Here is a tiny trained network, its code and every weight. The questions are about switching its units off for an input and a class, where a switched-off unit gives its printed mean instead of its output.

import numpy as np


def w(rows, s, z=0):
    codes = np.array(rows[::2]) - 128.0
    scale = np.full(codes.shape[1], s)
    scale[-1] = z or s
    return codes * scale


def norm(h):
    return h / np.sqrt((h * h).mean(-1, keepdims=True) + 1e-5)


def f(y):
    return np.maximum(y, 0)


def log_softmax(a):
    a = a - a.max(-1, keepdims=True)
    return a - np.log(np.exp(a).sum(-1, keepdims=True))


def net(x, mask):
    res = np.array(x, float).reshape(1, 3) / 4 @ E
    u = 0
    for l in range(2):
        y = f(norm(res) @ A[l][:, :-1].T + A[l][:, -1])
        res = res + np.where(mask[u : u + 11], y, B[l][:, -1]) @ B[l][:, :-1]
        u += 11
    return log_softmax(norm(res)[-1] @ U[:, :-1].T + U[:, -1])


A, B = {}, {}
E = w([
[141,84,187,96,1,92,59,128],'x0',
[107,150,81,154,14,38,125,169],'x1',
[46,168,172,84,136,76,227,17],'x2',
],0.0065)
A[0] = w([
[77,183,174,109,77,43,223,76,159],'L0N0',
[124,190,121,31,150,157,93,67,69],'L0N1',
[88,254,14,151,81,87,104,143,14],'L0N2',
[124,209,127,74,98,147,156,25,247],'L0N3',
[114,98,25,210,149,150,151,91,82],'L0N4',
[239,91,83,196,100,164,153,149,92],'L0N5',
[134,62,102,168,113,22,120,149,60],'L0N6',
[167,146,52,191,163,165,122,76,87],'L0N7',
[53,176,60,120,114,54,83,156,70],'L0N8',
[60,146,106,190,163,82,151,197,155],'L0N9',
[153,137,168,196,204,168,149,95,85],'L0N10',
],0.0067,0.0012)
B[0] = w([
[126,94,99,129,137,139,117,151,255],'L0N0',
[180,112,128,148,92,170,119,114,174],'L0N1',
[164,180,138,106,126,130,140,1,195],'L0N2',
[133,137,84,200,137,97,117,172,220],'L0N3',
[96,161,188,75,98,66,60,136,180],'L0N4',
[103,102,69,242,111,145,168,189,190],'L0N5',
[114,151,160,98,122,139,148,82,175],'L0N6',
[154,187,149,135,128,52,102,158,183],'L0N7',
[187,185,176,136,101,182,131,106,182],'L0N8',
[116,160,120,49,143,118,119,114,180],'L0N9',
[152,121,116,63,108,115,136,134,206],'L0N10',
],0.0081,0.0069)
A[1] = w([
[215,167,119,166,54,55,132,130,252],'L1N0',
[231,47,183,90,48,84,12,100,209],'L1N1',
[219,148,136,139,144,234,157,132,247],'L1N2',
[101,132,36,142,170,87,128,2,165],'L1N3',
[42,248,147,100,136,97,133,127,244],'L1N4',
[26,89,177,193,169,93,142,37,167],'L1N5',
[43,135,140,180,140,27,152,87,141],'L1N6',
[76,98,110,86,117,122,158,123,80],'L1N7',
[101,55,151,116,121,71,193,113,159],'L1N8',
[61,81,221,155,60,135,15,120,151],'L1N9',
[142,26,188,49,183,205,168,211,127],'L1N10',
],0.0066,0.0017)
B[1] = w([
[132,106,123,120,187,201,160,138,253],'L1N0',
[131,170,122,107,174,137,179,126,252],'L1N1',
[105,154,143,156,62,133,99,79,212],'L1N2',
[170,78,166,182,97,146,102,139,218],'L1N3',
[77,72,135,76,137,92,106,183,224],'L1N4',
[168,126,75,175,77,170,90,135,166],'L1N5',
[150,133,128,161,125,164,135,144,185],'L1N6',
[94,62,157,148,139,97,115,131,137],'L1N7',
[97,159,147,147,128,198,65,199,154],'L1N8',
[91,114,130,123,185,1,70,109,200],'L1N9',
[100,123,131,70,70,117,224,84,187],'L1N10',
],0.0087,0.0067)
U = w([
[53,71,113,254,111,198,103,177,212],'0',
[46,166,169,50,247,5,88,100,162],'1',
[116,192,176,76,61,160,190,13,2],'2',
],0.0077,0.0007)

Each question gives the input, the list of numbers given to net, and the class t.
The units are the neurons (one row each of A and B). Each row of codes is followed by its name. A weight is (code - 128) times the scale printed after its matrix; where a second scale follows, it is the last column's (A, B and U).
mask holds one flag per neuron, layer by layer. A switched-off neuron (its flag False) gives its mean, the last column of its row in B, instead of its output. The means were averaged over made-up inputs and are rounded, as every weight is.
A unit's drop is (log p(t) with every unit on - log p(t) with that unit switched off) / (log p(t) with every unit on - log p(t) with every unit switched off).
The circuit of an input: a set's keep is (log p(t) with only the set's units on - log p(t) with every unit switched off) / (log p(t) with every unit on - log p(t) with every unit switched off). Starting from the 12 units with the biggest drops (on a tie, the unit counted first), units are removed one at a time, each time the one whose removal leaves the highest keep (on an exact tie, the one counted first), for as long as the keep stays at least 0.8.
circuit, biggest first: the units of the circuit, biggest drop first
most important unit: the unit with the biggest drop
top k neurons: the k neurons with the biggest drops, biggest first
top k neurons in layer l: the k neurons of layer l with the biggest drops, biggest first
drop when u is switched off: that unit's drop, to one decimal
input [-2,8,0], class 2: circuit, biggest first : (L0N2)
input [6,7,-4], class 2: top 2 neurons : (L1N4, L0N8)
input [0,-7,-6], class 2: circuit, biggest first : (L1N10, L0N3)
input [8,2,5], class 1: top 2 neurons : (L1N9, L0N5)
input [-4,-6,-5], class 2: top 3 neurons : (L0N3, L1N10, L0N10)
input [6,-4,-5], class 1: top 2 neurons : (L1N9, L0N3)
input [3,6,-1], class 2: top 3 neurons : (L0N2, L0N4, L0N8)
input [-8,5,-1], class 1: top 2 neurons : (L1N4, L0N4)
input [5,5,3], class 1: top 3 neurons : (L1N9, L0N5, L1N2)
input [2,2,2], class 0: top 4 neurons : (L0N4, L0N3, L0N10, L1N0)
input [-5,7,1], class 2: top 4 neurons : (L0N2, L0N8, L1N9, L1N3)
input [-5,-8,5], class 2: top 2 neurons in layer 0 : (L0N10, L0N1)
input [1,2,2], class 0: top 2 neurons in layer 1 : (L1N3, L1N10)
input [-1,-6,6], class 0: most important unit : L0N3
input [-2,6,-4], class 2: top 2 neurons : (L0N2, L0N8)
input [6,-5,2], class 1: drop when L1N9 is switched off : 1.5
input [4,0,2], class 1: drop when L0N5 is switched off : 0.5
input [8,-4,1], class 1: drop when L1N9 is switched off : 0.6
